Here is a tiny trained network, its code and every weight. The questions are about switching its units off for an input and a class, where a switched-off unit gives its printed mean instead of its output.

import numpy as np


def w(rows, s, z=0):
    codes = np.array(rows[::2]) - 128.0
    scale = np.full(codes.shape[1], s)
    scale[-1] = z or s
    return codes * scale


def f(y):
    return y / 2 * (1 + np.tanh(0.7978845608 * (y + 0.044715 * y**3)))


def log_softmax(a):
    a = a - a.max(-1, keepdims=True)
    return a - np.log(np.exp(a).sum(-1, keepdims=True))


def net(x, mask):
    res = np.array(x, float).reshape(1, 3) / 4 @ E
    y = f(res @ A[0][:, :-1].T + A[0][:, -1])
    res = res + np.where(mask, y, B[0][:, -1]) @ B[0][:, :-1]
    return log_softmax(res[-1] @ U[:, :-1].T + U[:, -1])


A, B = {}, {}
E = w([
[226,238,38,241,146,24,255,219,239],'x0',
[16,19,65,231,245,28,66,246,23],'x1',
[228,211,32,20,178,235,63,227,24],'x2',
],0.0047)
A[0] = w([
[200,185,201,32,6,246,165,17,208,107],'n0',
[187,176,37,61,192,193,98,209,57,113],'n1',
[230,236,23,229,189,28,251,235,215,45],'n2',
[27,47,235,252,92,3,192,44,246,195],'n3',
[63,57,93,194,212,64,64,198,37,113],'n4',
[188,184,24,60,172,192,118,219,51,163],'n5',
[40,37,203,19,140,229,28,56,22,5],'n6',
[47,61,86,164,226,63,90,217,51,61],'n7',
],0.0049,0.0025)
B[0] = w([
[245,204,60,33,198,14,168,224,223,254],'n0',
[54,42,40,52,52,195,190,35,40,195],'n1',
[120,17,239,239,2,180,21,57,226,221],'n2',
[96,48,3,17,120,190,239,32,14,239],'n3',
[236,173,70,56,142,18,161,185,206,227],'n4',
[98,27,56,79,98,160,196,30,55,204],'n5',
[184,16,231,243,13,119,18,131,232,223],'n6',
[231,197,92,54,150,9,133,237,234,217],'n7',
],0.0053,0.0079)
U = w([
[240,211,51,24,199,17,181,225,241,82],'0',
[119,14,226,228,19,200,21,83,239,74],'1',
[41,51,2,26,144,221,243,19,10,16],'2',
[106,160,121,129,214,156,146,125,82,241],'3',
[16,239,245,245,245,241,133,242,69,3],'4',
[12,251,246,246,250,243,124,238,68,3],'5',
[8,246,239,243,247,240,116,231,27,3],'6',
],0.0053,0.005)

Each question gives the input, the list of numbers given to net, and the class t.
The units are the neurons (one row each of A and B). Each row of codes is followed by its name. A weight is (code - 128) times the scale printed after its matrix; where a second scale follows, it is the last column's (A, B and U).
mask holds one flag per neuron, in row order. A switched-off neuron (its flag False) gives its mean, the last column of its row in B, instead of its output. The means were averaged over made-up inputs and are rounded, as every weight is.
A unit's drop is (log p(t) with every unit on - log p(t) with that unit switched off) / (log p(t) with every unit on - log p(t) with every unit switched off).
The circuit of an input: a set's keep is (log p(t) with only the set's units on - log p(t) with every unit switched off) / (log p(t) with every unit on - log p(t) with every unit switched off). Starting from all 8 units, units are removed one at a time, each time the one whose removal leaves the highest keep (on an exact tie, the one counted first), for as long as the keep stays at least 0.8.
circuit, biggest first: the units of the circuit, biggest drop first
most important unit: the unit with the biggest drop
top k neurons: the k neurons with the biggest drops, biggest first
drop of u: that unit's drop, to one decimal
input [0,-2,-7], class 2: circuit, biggest first => (n3)
input [7,-5,7], class 1: top 2 neurons => (n2, n3)
input [-6,-4,1], class 1: top 3 neurons => (n6, n4, n7)
input [-6,7,6], class 0: top 3 neurons => (n7, n4, n2)
input [-8,8,-3], class 0: top 3 neurons => (n4, n7, n2)
input [-3,-5,-5], class 0: top 4 neurons => (n0, n1, n5, n2)
input [8,1,7], class 1: top 2 neurons => (n2, n3)
input [-7,-8,-8], class 0: top 2 neurons => (n0, n2)
input [1,0,-2], class 3: top 3 neurons => (n1, n5, n6)
input [-7,8,4], class 0: top 2 neurons => (n7, n4)
input [-7,7,-5], class 0: top 3 neurons => (n4, n7, n2)
input [3,-7,-8], class 2: top 4 neurons => (n3, n7, n4, n6)
input [-4,3,-5], class 2: top 3 neurons => (n3, n2, n0)
input [-6,6,3], class 0: top 3 neurons => (n4, n7, n2)
input [3,1,2], class 3: most important unit => n6
input [-5,0,-6], class 2: top 2 neurons => (n3, n2)
input [3,3,-2], class 3: circuit, biggest first => (n0, n6)
input [-3,5,-1], class 0: drop of n7 => 0.2
input [3,4,-8], class 2: drop of n1 => 0.0
input [-2,-8,-8], class 0: most important unit => n0
input [7,6,-6], class 1: drop of n3 => -0.1
input [8,-6,-6], class 1: drop of n2 => 1.8
